Below are the code and all the weights of a small trained network. Each question names an input and a class and asks about switching units off, where a switched-off unit gives its printed mean instead of its output.

import numpy as np


def w(rows, s, z=0):
    codes = np.array(rows[::2]) - 128.0
    scale = np.full(codes.shape[1], s)
    scale[-1] = z or s
    return codes * scale


def f(y):
    return y / 2 * (1 + np.tanh(0.7978845608 * (y + 0.044715 * y**3)))


def log_softmax(a):
    a = a - a.max(-1, keepdims=True)
    return a - np.log(np.exp(a).sum(-1, keepdims=True))


def net(x, mask):
    res = np.array(x, float).reshape(1, 6) / 4 @ E
    y = f(res @ A[0][:, :-1].T + A[0][:, -1])
    res = res + np.where(mask, y, B[0][:, -1]) @ B[0][:, :-1]
    return log_softmax(res[-1] @ U[:, :-1].T + U[:, -1])


A, B = {}, {}
E = w([
[91,61,203,169,197,55,239,25,64,199],'x0',
[49,8,211,187,26,206,107,148,133,122],'x1',
[155,140,105,226,63,40,160,208,28,43],'x2',
[122,113,104,131,121,122,111,120,119,144],'x3',
[147,129,133,171,158,139,130,163,156,163],'x4',
[126,135,141,118,129,121,142,141,141,119],'x5',
],0.012)
A[0] = w([
[114,91,135,197,166,48,239,97,80,142,117],'N1',
[54,8,210,142,51,197,115,194,120,142,144],'N2',
[134,160,148,59,184,117,138,86,167,141,203],'N3',
[148,157,117,141,135,190,104,132,130,185,171],'N4',
[115,90,154,97,153,100,128,92,182,174,118],'N5',
[69,55,204,170,37,210,130,140,139,117,166],'N6',
[73,128,115,58,158,189,116,90,162,181,255],'N7',
[116,104,117,64,133,203,131,120,181,141,192],'N8',
[117,118,126,128,80,203,45,164,172,61,170],'N9',
[156,130,135,134,169,58,170,83,138,150,122],'N10',
[41,60,208,184,151,148,202,80,102,140,82],'N11',
[105,102,174,189,36,109,106,200,93,112,88],'N12',
[168,170,70,101,181,103,140,116,115,124,226],'N13',
[120,140,115,79,88,108,77,163,129,126,182],'N14',
[176,193,106,146,174,67,147,121,99,134,161],'N15',
[162,126,100,150,97,95,200,115,73,147,128],'N16',
[130,82,227,60,190,122,139,94,83,206,103],'N17',
[177,154,125,237,67,48,146,189,35,67,170],'N18',
[161,180,80,157,100,112,82,174,94,91,192],'N19',
[99,138,143,190,137,52,171,151,56,103,101],'N20',
[173,206,40,102,131,171,101,188,167,85,203],'N21',
[80,59,197,160,213,28,187,39,83,165,165],'N22',
[110,133,128,92,123,177,70,154,191,100,139],'N23',
],0.011,0.012)
B[0] = w([
[96,151,95,137,106,85,132,110,45,114,212],'N1',
[99,84,150,178,64,185,133,163,80,131,242],'N2',
[155,179,146,134,184,139,154,83,143,153,197],'N3',
[116,155,127,129,164,158,119,126,152,144,161],'N4',
[132,138,176,141,138,133,137,140,102,133,173],'N5',
[86,48,139,198,99,201,132,155,137,152,235],'N6',
[153,207,171,173,183,161,146,57,179,182,222],'N7',
[124,128,132,148,141,180,156,90,146,191,194],'N8',
[135,81,85,166,136,171,171,118,200,131,214],'N9',
[152,130,117,151,146,78,157,128,80,115,176],'N10',
[90,141,186,166,94,134,52,163,68,163,209],'N11',
[165,94,90,168,53,155,144,189,137,118,191],'N12',
[174,248,146,60,156,107,115,136,163,123,200],'N13',
[141,124,110,130,126,156,112,133,184,123,172],'N14',
[127,188,115,90,129,91,136,83,92,66,189],'N15',
[97,139,115,104,135,86,132,147,105,105,166],'N16',
[141,130,170,180,148,103,119,168,98,122,199],'N17',
[121,70,31,85,80,123,120,192,112,10,233],'N18',
[161,132,122,65,94,121,108,156,172,72,196],'N19',
[104,121,63,113,96,92,129,131,83,125,181],'N20',
[130,144,134,70,91,138,80,114,197,150,222],'N21',
[128,162,189,160,168,70,144,137,57,131,253],'N22',
[81,125,91,156,112,185,146,68,170,136,185],'N23',
],0.012,0.03)
U = w([
[209,185,132,62,161,169,123,85,202,203,172],'0',
[187,191,182,180,229,40,162,101,120,164,157],'1',
[159,161,99,62,99,96,62,176,204,68,155],'2',
[144,158,85,105,154,43,173,126,47,89,132],'3',
[56,108,105,211,133,178,168,102,210,186,195],'4',
[123,131,255,193,136,164,118,143,76,185,75],'5',
[195,49,85,162,91,168,151,195,169,93,127],'6',
[68,101,114,185,73,94,115,177,61,120,1],'7',
],0.01,0.0037)

Each question gives the input, the list of numbers given to net, and the class t.
The units are the neurons (one row each of A and B). Each row of codes is followed by its name. A weight is (code - 128) times the scale printed after its matrix; where a second scale follows, it is the last column's (A, B and U).
mask holds one flag per neuron, in row order. A switched-off neuron (its flag False) gives its mean, the last column of its row in B, instead of its output. The means were averaged over made-up inputs and are rounded, as every weight is.
A unit's drop is (log p(t) with every unit on - log p(t) with that unit switched off) / (log p(t) with every unit on - log p(t) with every unit switched off).
most important unit: the unit with the biggest drop
k most important neurons: the k neurons with the biggest drops, biggest first
drop when u is switched off: that unit's drop, to one decimal
input [-5,-5,1,-6,4,-7], class 2: most important unit => N7
input [-4,8,1,2,-1,-1], class 6: 2 most important neurons => [N12, N7]
input [-8,1,5,0,8,-6], class 6: 2 most important neurons => [N9, N12]
input [-5,8,0,-2,5,1], class 4: 2 most important neurons => [N18, N23]
input [0,8,7,-6,6,7], class 6: 3 most important neurons => [N12, N22, N18]
input [2,-8,0,-7,-5,-7], class 1: 2 most important neurons => [N18, N3]
input [-8,-6,1,8,3,-6], class 2: 2 most important neurons => [N19, N7]
input [7,-6,1,-2,-5,0], class 3: 2 most important neurons => [N1, N7]
input [-4,0,-6,-2,-5,-7], class 0: 2 most important neurons => [N6, N2]
input [1,0,1,-8,-6,-3], class 3: 2 most important neurons => [N2, N6]
input [4,-7,0,3,-7,-6], class 1: drop when N18 is switched off => 1.5
input [-6,0,1,8,-6,-5], class 2: drop when N2 is switched off => 0.1
input [-1,-7,1,3,-1,-8], class 2: drop when N7 is switched off => 0.1
input [0,7,2,-4,1,4], class 6: most important unit => N22
